Each row has a name. After each piece below comes the name of the row it's from, unless a question asks for something else. Each question is about the rows just above it. Places in a row count from 1.

Columns, left to right: C U Z R E P T A X
buge: [ 18.8   1.6  32.6  55.2  27.5  50.8 -48.6  28.6  28.1]
lir: [ -1.7 -13.6 -26.3  37.6  15.6  78.8  19.0   4.7  14.0]
Fut: [ 27.1 -27.5  33.6  50.1  20.1  42.4 -37.3  23.8  36.5]
kates: [-17.1  68.9  19.9 -29.3 -29.5 -44.5 -16.3   6.2 -26.7]
rapon: [ 12.9   7.1  29.2  42.2  61.0   8.8 -57.4  29.3  16.6]
Dak: [ -2.5 -16.1  -9.1   8.2  70.6 -29.0  -2.4  15.3   3.5]
nifut: [-19.2  27.2 -35.3   7.7 -26.0  66.4  33.5  -8.6 -11.1]
Ludu: [ 15.0 -28.7  -9.0  34.9   7.5  69.3 -15.9 -12.6  15.1]
negi: [  1.1 -53.8 -52.7   0.2   4.6  46.9  36.3 -39.5  -1.4]
Luzu: [-10.0  73.9  30.1  52.8 -27.4  83.1  -9.8  54.1  17.5]
Row and place where [  7.7 -26.0  66.4] starts:	nifut, 4
[-2.4 33.5] is in which column, read top down?	T
[ 19.0 -37.3 -16.3 -57.4  -2.4] is in which column, read top down?	T

Columns, left to right: J H N B
mur: [-22.9 -81.9  73.8  -5.4]
kup: [-22.9  73.8 -81.9 -31.9]
vonu: [-12.0 -65.0  56.0   1.3]
Nolo: [  4.4 -31.1  24.0  14.6]
Which column holds [-81.9  56.0] top down?	N
[ 73.8 -65.0 -31.1] is in which column, read top down?	H
[73.8 -5.4] begins in row and place	mur, 3
Where does [-12.0 -65.0  56.0] start? Give its row and place.	vonu, 1
Where does [-22.9 -81.9  73.8] start? Give its row and place.	mur, 1

Columns, left to right: V S F W Q D G L M Y
riri: [ 38.1 -30.0 -55.9  45.5  42.3 -38.1  65.1 -42.3 -22.0  49.9]
tuvel: [ -0.1  43.5 -17.0  60.7  -3.8  42.3  15.4  27.3  -5.1   6.5]
Duf: [ 38.1 -30.0 -55.9  45.5  42.3 -38.1  65.1  22.3 -12.9  31.1]
Leri: [ 65.2  22.3 -25.7   5.4   8.9 -58.8 -37.2 -42.1 -43.8 -27.9]
Where does [65.1 22.3] start? Give its row and place.	Duf, 7
Which column holds [ 42.3 -38.1] top down?	D
[-38.1 -58.8] is in which column, read top down?	D
Which column holds this, read top down? [60.7 45.5]	W
Row and place where [60.7 -3.8 42.3 15.4 27.3] starts:	tuvel, 4

Columns, left to right: geda nolog difo pimi mudu mizu Mami tutet vemam bugun
Teg: [ -7.0 -28.9  49.8  17.7 -30.7  24.1  -7.0 -29.0 -17.8  30.4]
Mugis: [-51.1  -9.4 -58.7 -22.4 -37.3  -9.7 -10.5 -35.7 -17.8   5.4]
sok: [-30.7 -12.8  17.7 -37.0 -37.3  24.1  -7.0 -29.0  49.8  72.5]
[-30.7 -12.8  17.7 -37.0 -37.3  24.1  -7.0 -29.0] begins in row and place	sok, 1
Row and place where [ -7.0 -29.0  49.8] starts:	sok, 7

Columns, left to right: vokev meges zolub nivud zez falo Bub Tepu dugar
Matal: [ 50.8 -37.2 -23.7  28.9  10.2 -25.8 -14.5 -27.4  68.6]
Raru: [ 50.8 -37.2 -23.7 -10.6  10.2 -25.8 -14.5 -27.4  68.6]
bapa: [ 47.6 -37.2 -29.8 -13.8  11.3 -26.4 -18.3 -31.5  65.0]
fumug: [ 49.5 -35.8 -17.5  -8.0   7.6 -24.5 -11.1 -22.7  66.6]
Dusen: [ 50.8 -37.2 -23.7  28.9  10.2 -25.8 -14.5  11.9 -62.3]
nulaz: [ 41.8 -18.4  65.0  28.9 -22.3  -7.6  36.4  39.2  66.0]
Remu: [-42.9  28.9 -18.4 -22.3  -7.6  36.4  65.0  12.4 -61.2]
Row and place where [-26.4 -18.3] starts:	bapa, 6
[50.8 50.8 47.6 49.5] is in which column, read top down?	vokev
Which column holds this, read top down? [-37.2 -35.8]	meges
Which column holds [-62.3  66.0] top down?	dugar
Where does [-18.4  65.0  28.9 -22.3  -7.6  36.4] start? Give its row and place.	nulaz, 2

Columns, left to right: sosus Roge tavev lalel Kabok fub
vafe: [-24.4 -17.1  26.0  33.4  23.6  40.1]
ninup: [ 23.3  41.8 -29.4 -77.4 -47.0  49.1]
Met: [-22.2   6.7   5.1  11.0  -6.4   7.5]
kat: [-19.7 -30.1  27.6  33.1  27.1  11.1]
naz: [ 19.8  13.0  18.5  33.1  27.1 -33.2]
modok: [ 30.0  13.1  19.4  79.8  12.0 -13.6]
Varig: [-20.6   2.9  15.1  25.7  23.8  51.8]
gata: [ 48.0   8.3  39.4  20.1  31.0 -20.9]
lezub: [48.0  8.3 39.4 20.1 -9.4  7.3]
Mib: [ 18.4   0.1  -1.6 -13.2   2.9   3.6]
vifed: [-25.0 -16.8  26.7  33.9  24.2  39.8]
nugak: [40.1  5.8 -2.0 45.0 45.6 26.8]
Which column holds [13.0 13.1  2.9  8.3  8.3  0.1] top down?	Roge
[ 19.8  13.0  18.5  33.1  27.1 -33.2]	naz

Columns, left to right: sak zezu lepo Padeb duk
katup: [12.5  8.1 10.5 17.4 -2.7]
nadez: [-61.8 -41.5  -9.7  -2.2 -32.1]
mok: [ 25.7 -16.5  31.7  33.7  -3.5]
tuvor: [ 19.5 -23.4   5.4   2.4  22.1]
lof: [-41.5  -9.7  -2.2 -61.8  24.6]
vazo: [ -1.6  -2.1   2.0 -13.0  10.8]
navaf: [-61.8 -41.5 -59.5 -85.2  12.2]
gepi: [ 59.3 -63.5  21.8   6.5  62.2]
Where does [-16.5  31.7  33.7] start? Give its row and place.	mok, 2
[10.5 17.4 -2.7] begins in row and place	katup, 3
Which column holds this, read top down? [  8.1 -41.5 -16.5]	zezu
[24.6 10.8] is in which column, read top down?	duk
[-61.8 -41.5  -9.7  -2.2] begins in row and place	nadez, 1
Which column holds [ 12.5 -61.8  25.7  19.5 -41.5  -1.6 -61.8] top down?	sak
[ -9.7  -2.2 -61.8  24.6] begins in row and place	lof, 2

Columns, left to right: rem tavu sidi Gukop miv rikop suku naze davib
Tem: [ 34.9  -6.3  -9.6  50.1 -49.6 -42.5 -26.4  31.1  14.9]
muli: [-11.1 -32.8  34.9  -6.3  -9.5  50.1 -49.6  52.1 -41.1]
Kaziz: [-32.8 -11.1   1.7  76.8 -72.8 -56.9 -21.2  17.4  25.2]
Which column holds this, read top down? [-11.1 -32.8]	rem
[ 50.1 -56.9] is in which column, read top down?	rikop
Row and place where [ 34.9  -6.3  -9.5  50.1 -49.6] starts:	muli, 3
[-32.8 -11.1] begins in row and place	Kaziz, 1
[-32.8 -11.1   1.7] begins in row and place	Kaziz, 1
Where does [-9.5 50.1] start? Give its row and place.	muli, 5

Columns, left to right: foze Simu lada nipak kot valan Rut
Pap: [-0.3 19.0 -0.4 -3.6 18.2 -0.4 -4.1]
vok: [-2.3 17.2  0.1 -0.5 20.3 -0.8 -2.5]
zalev: [44.1 39.1 26.4 44.3 -3.9 54.4  0.8]
Zodov: [-2.3 17.2  0.1 -0.3 18.4 -0.4 -3.9]
zegom: [41.0 -2.9  0.3 77.2 -3.8 54.3  1.2]
kekab: [44.1 39.1 26.4 -0.4 -3.7 19.0 -0.3]
lin: [-2.3 17.2  0.1 -0.3 19.0 -0.4 -3.7]
Row and place where [-0.3 19.0 -0.4 -3.7] starts:	lin, 4
[-2.3 17.2  0.1 -0.3 19.0 -0.4 -3.7]	lin
[-2.9 39.1 17.2] is in which column, read top down?	Simu
[18.2 20.3 -3.9] is in which column, read top down?	kot

Columns, left to right: dip ziv lubam mota
Bamo: [ 17.0  -6.9 -18.0   3.5]
vol: [ -1.7   8.8 -10.6 -48.9]
Zod: [-44.0 -11.5   7.4  23.7]
Pako: [16.3  1.0  2.1  2.6]
Zega: [ 40.6 -69.2  -8.4   6.7]
fefuf: [  9.3  -3.5   7.5 -30.2]
ziru: [-42.5 -45.8  -5.1  29.1]
Lado: [  9.2  15.7  16.1 -40.4]
bikoz: [ 18.2 -44.0 -11.7  -0.4]
nagi: [  8.3   7.2 -14.1 -25.4]
ninov: [23.0 -2.8  8.8 -4.7]
Row and place where [-44.0 -11.7] starts:	bikoz, 2
Row and place where [  7.2 -14.1] starts:	nagi, 2
Which column holds [ 29.1 -40.4] top down?	mota
Which column holds [ -1.7 -44.0  16.3  40.6] top down?	dip
Which column holds this, read top down? [-45.8  15.7 -44.0]	ziv

Columns, left to right: pid vuke Pef ridi rifa damu
mek: [ 80.4 -57.3  38.3  -8.7  43.3  58.9]
Ren: [ 63.8 -47.0  30.1 -14.9  44.8  46.7]
Lutu: [ 69.0 -50.0  43.3  38.3  -8.7  58.9]
Gema: [ 29.8 -14.9  25.1 -15.1  39.9  31.9]
mazaf: [ 55.2 -42.2  27.2 -15.7  42.8  38.5]
Ral: [ 51.6 -40.1  26.2 -15.5  41.5  35.0]
Veka: [ 74.6 -53.4  34.8 -11.7  44.7  55.2]
reta: [ 59.4 -44.4  28.6 -15.5  43.9  42.4]
[ 30.1 -14.9] begins in row and place	Ren, 3
Which column holds this, read top down? [ 38.3 -15.1 -15.7 -15.5 -11.7 -15.5]	ridi
Row and place where [38.3 -8.7 43.3 58.9] starts:	mek, 3
[58.9 46.7] is in which column, read top down?	damu

Columns, left to right: mit rul suvaz Dukid mima mifol Gupet
timi: [-36.6  50.5 -12.6 -13.6  26.9 -39.0 -11.6]
ranu: [-27.2  -1.6   2.1   6.6  -7.3 -26.9 -25.4]
modag: [-22.1 -43.2  -4.9  -3.8 -39.6  52.6 -34.6]
fibe: [ 23.4 -56.2   0.9  15.2 -46.4  11.9  -6.5]
pipub: [ 27.3 -43.7 -11.0  26.8 -11.2  16.8  11.6]
Sivob: [-40.6  25.2 -37.0  28.4  18.0 -75.3 -27.8]
Rogi: [ 50.9 -43.8  26.7   4.4   0.8  33.1  25.2]
namu: [ 39.4  65.0  35.1 -23.3  73.7 -37.4  44.7]
vodod: [ 50.9 -43.8  26.7   4.4   0.8  33.1 -19.2]
[-36.6 -27.2 -22.1  23.4  27.3 -40.6  50.9] is in which column, read top down?	mit
[-43.2  -4.9  -3.8 -39.6  52.6 -34.6] begins in row and place	modag, 2

Columns, left to right: buz Kada menil gugiv Gim bupe beno
zep: [ 34.7  56.7 -23.6  34.9  17.0  17.1  -2.2]
bik: [ 34.7  56.7 -23.6  34.9  17.0 -18.0  -2.2]
birim: [-27.1 -46.2   4.1  53.3  15.5 -10.7  -1.3]
vope: [-32.8  26.0 -40.6  53.3  15.5   0.5  -1.3]
gabin: [-31.5 -48.9  -0.9  23.2  55.0  -2.3  21.9]
Doko: [ 27.6 -63.1  53.0 -53.9  14.0  -0.6  -2.6]
suf: [-55.2  24.1   5.3 -76.0  14.1  10.5 -12.9]
lomul: [-27.4 -40.8 -55.7 -26.9 -46.2   4.1   1.4]
geva: [-13.3   5.3  24.1  53.4 -38.8   8.3  -0.8]
Zupi: [-31.5 -48.9  -0.9  23.2  55.0  -2.3   2.6]
Which column holds [ 8.3 -2.3] top down?	bupe
Row and place where [-26.9 -46.2   4.1] starts:	lomul, 4
[ 24.1 -40.8   5.3] is in which column, read top down?	Kada
Row and place where [-46.2   4.1  53.3  15.5 -10.7  -1.3] starts:	birim, 2
[24.1  5.3] begins in row and place	suf, 2

Columns, left to right: Revas bibir dapan geluv Mibup gav zem
Der: [-30.4 -55.8  -2.0 -22.5 -35.0 -24.9 -18.8]
zerin: [-47.2  44.7 -55.9 -30.5  21.0  44.1   2.1]
luri: [-16.1 -11.8 -19.7  11.9 -30.2 -38.9 -71.0]
Rak: [-55.8 -30.4  -2.0 -35.0 -24.9 -22.5 -13.4]
sipo: [-57.6  41.3 -77.7 -35.2  31.8  71.7  31.4]
Which column holds this, read top down? [-30.5  11.9]	geluv
Where does [ -2.0 -35.0 -24.9] start? Give its row and place.	Rak, 3
Where does [-30.4 -55.8  -2.0 -22.5 -35.0 -24.9] start? Give its row and place.	Der, 1

Columns, left to right: Lon zakiz zimu gir bivu
buduf: [-57.9  -5.6 -12.6  64.6  11.9]
Vuku: [-32.6 -15.0 -64.5  14.4 -23.0]
tezu: [  8.8  -2.4   0.8  56.6 -54.0]
kuf: [ -5.3 -61.0  45.5 -81.1 -50.8]
sevu: [ -6.5  24.4 -41.0  74.8 -36.7]
Which column holds [ -2.4 -61.0  24.4] top down?	zakiz
Row and place where [64.6 11.9] starts:	buduf, 4
Which column holds [ 45.5 -41.0] top down?	zimu
[-41.0  74.8 -36.7] begins in row and place	sevu, 3

Columns, left to right: vep geb Bugav pufo Daz Zoza
rero: [  9.2  -2.1 -17.9  18.3  -9.1  12.8]
bakik: [ -2.1 -17.9  18.3 -17.9  12.8  -9.1]
gos: [-37.2 -34.6  33.7 -47.7 -52.6  27.3]
rana: [-18.6  -2.1 -17.9  18.3  -9.1  12.8]
digod: [-34.5 -68.8  39.0  52.3  20.0 -27.0]
nenu: [-37.2 -34.6  33.7 -47.7 -44.9  16.0]
[  9.2  -2.1 -17.9  18.3  -9.1  12.8]	rero
Which column holds this, read top down? [ 18.3 -17.9 -47.7  18.3  52.3]	pufo

Columns, left to right: makav kur vaver Guki suro netap tovid bir
geduk: [-14.4  -6.7 -31.3  -2.4 -13.4  30.0  19.1  29.7]
zovag: [-27.4 -29.7  47.6 -45.7 -22.4  -2.0 -29.6   1.5]
Sufot: [-22.6 -31.2  49.1   3.1  36.8  20.3  59.1  39.2]
Vizi: [ 14.7 -33.0 -16.1 -12.8  10.2   4.3 -33.7 -11.1]
fazot: [-14.0 -16.8   5.7 -10.4   2.6   8.0  61.5  20.2]
vepa: [-14.0 -16.8   5.7 -10.4   2.6 -62.9  73.7  47.7]
senap: [ -3.6 -12.7 -14.8  19.2 -16.6   4.5 -14.3 -12.2]
Row and place where [49.1  3.1] starts:	Sufot, 3
Which column holds this, read top down? [20.2 47.7]	bir
Where does [-10.4   2.6   8.0] start? Give its row and place.	fazot, 4
Row and place where [-13.4  30.0] starts:	geduk, 5
Where does [-13.4  30.0  19.1] start? Give its row and place.	geduk, 5

Columns, left to right: Simi Vafa Lemo Nasaz bak
kemu: [-33.9  64.7  17.4 -47.9 -39.5]
zemif: [  2.2  56.9  -0.2 -46.6 -48.8]
Zemiz: [  3.2   6.2  31.6 -27.4 -43.9]
Rafis: [ 15.8  32.4 -19.0 -20.6 -20.7]
Sop: [ 41.5  -3.1 -38.8   9.2   5.4]
dis: [ 20.1  15.1 -35.6   2.3   7.9]
kel: [-46.6  -0.2  56.9   2.2  40.7]
Gefur: [ -8.3  39.7  15.1 -38.1 -41.5]
Mef: [-19.8  60.3  40.7 -66.3 -76.0]
Buf: [ 47.7 -46.8 -43.6  44.6  40.7]
basi: [  4.4 -48.8 -27.9  55.7  67.4]
Kad: [ 32.0  15.3 -28.1  -8.2 -12.3]
Row and place where [  2.2  56.9  -0.2 -46.6] starts:	zemif, 1
Row and place where [-33.9  64.7] starts:	kemu, 1

Columns, left to right: zok bef Zop Zefoz
gatu: [ -5.2   6.2 -52.8  15.0]
meno: [ -5.2   9.0 -52.8  15.0]
Tisi: [ -0.1   7.5  43.2 -12.7]
Mipom: [-52.8  -5.2   9.0   4.2]
Row and place where [  6.2 -52.8  15.0] starts:	gatu, 2
[ 9.0  7.5 -5.2] is in which column, read top down?	bef
Which column holds this, read top down? [-5.2 -5.2]	zok
Which column holds [9.0 7.5] top down?	bef
Which column holds this, read top down? [-52.8  43.2   9.0]	Zop
Row and place where [ -5.2   9.0 -52.8] starts:	meno, 1

Columns, left to right: puso Tet debi Riza lem notob fatof mozu
Viku: [ 12.9  32.1   8.5 -23.4 -18.2  32.0 -54.3   5.7]
gana: [-25.1 -42.4  -7.6  13.9  -7.8  17.0  81.5   8.1]
fif: [  9.5   7.7 -18.8   3.9   0.4  -7.3  16.0   2.6]
nul: [-11.9   6.3  76.4  -7.2   5.2  13.8  32.4   1.6]
tus: [ 14.5 -12.7  13.1 -12.9  13.0  -8.4 -72.7  -1.8]
fulif: [ 29.8 -26.9  65.8   1.8 -17.5  -3.2  -8.4  -6.3]
vir: [ -8.1   8.3 -17.4   3.9   0.4  41.4  44.7  -0.9]
guvo: [ 18.0  34.8   9.5  15.9 -32.3  -2.9  24.0   6.1]
[ -8.1   8.3 -17.4   3.9   0.4  41.4  44.7  -0.9]	vir
[29.8 -8.1] is in which column, read top down?	puso
Which column holds this, read top down? [ 5.7  8.1  2.6  1.6 -1.8 -6.3]	mozu
Row and place where [-17.4   3.9] starts:	vir, 3
[-72.7  -8.4  44.7] is in which column, read top down?	fatof

Columns, left to right: vufu fipaz Momur dil girof zab bafi
tinir: [  3.3  -2.5  -0.6   0.0 -24.2  16.0 -22.5]
tifib: [-19.6   2.5 -11.5   0.0 -17.1  -0.9   0.0]
meviz: [  0.0 -18.1  -1.6   5.3 -33.2  -1.9  15.6]
tup: [43.0  1.1 -9.5 51.7  1.2  0.0  8.7]
zib: [  2.5 -11.6   0.0 -17.1 -17.5   0.0  11.2]
tig: [ 76.4  30.9   0.0  69.9 -14.2  -9.2 -20.7]
niba: [-20.7  19.5 -26.1   0.0   0.0   0.0  -6.1]
Tosal: [-43.1   0.0   1.5   0.0  66.6  -4.8   0.0]
rir: [-74.7 -15.2  13.1 -56.3  20.3  -9.3   0.0]
duv: [ -2.5   5.5 -15.8 -26.4  50.0  -9.0   0.0]
vara: [-34.3 -32.7  -3.0  -4.9 -14.3 -26.3  33.7]
Kori: [  0.0   4.7 -10.9  42.8 -14.5  26.0   6.5]
Which column holds this, read top down? [ 30.9  19.5   0.0 -15.2   5.5 -32.7]	fipaz
Which column holds [16.0 -0.9 -1.9  0.0  0.0 -9.2  0.0 -4.8 -9.3 -9.0] top down?	zab
Which column holds [-1.9  0.0  0.0 -9.2  0.0 -4.8 -9.3 -9.0] top down?	zab
Where does [  2.5 -11.5   0.0 -17.1] start? Give its row and place.	tifib, 2
Which column holds this, read top down? [  0.0   0.0  -9.2   0.0  -4.8  -9.3  -9.0 -26.3  26.0]	zab
Row and place where [ 69.9 -14.2  -9.2] starts:	tig, 4

Columns, left to right: gute Pugu nopas Suzur
lumo: [-58.1  71.0 -85.5  27.1]
Kenu: [ 47.2 -73.8  49.5 -31.7]
ton: [ 17.7 -50.4  14.0 -14.4]
ripag: [ 17.7 -50.4  64.9 -14.4]
[-85.5  49.5] is in which column, read top down?	nopas
Which column holds this, read top down? [ 71.0 -73.8]	Pugu
[-14.4 -14.4] is in which column, read top down?	Suzur
Where does [ 17.7 -50.4  14.0] start? Give its row and place.	ton, 1
Which column holds [17.7 17.7] top down?	gute
[ 17.7 -50.4  14.0 -14.4] is in which row?	ton

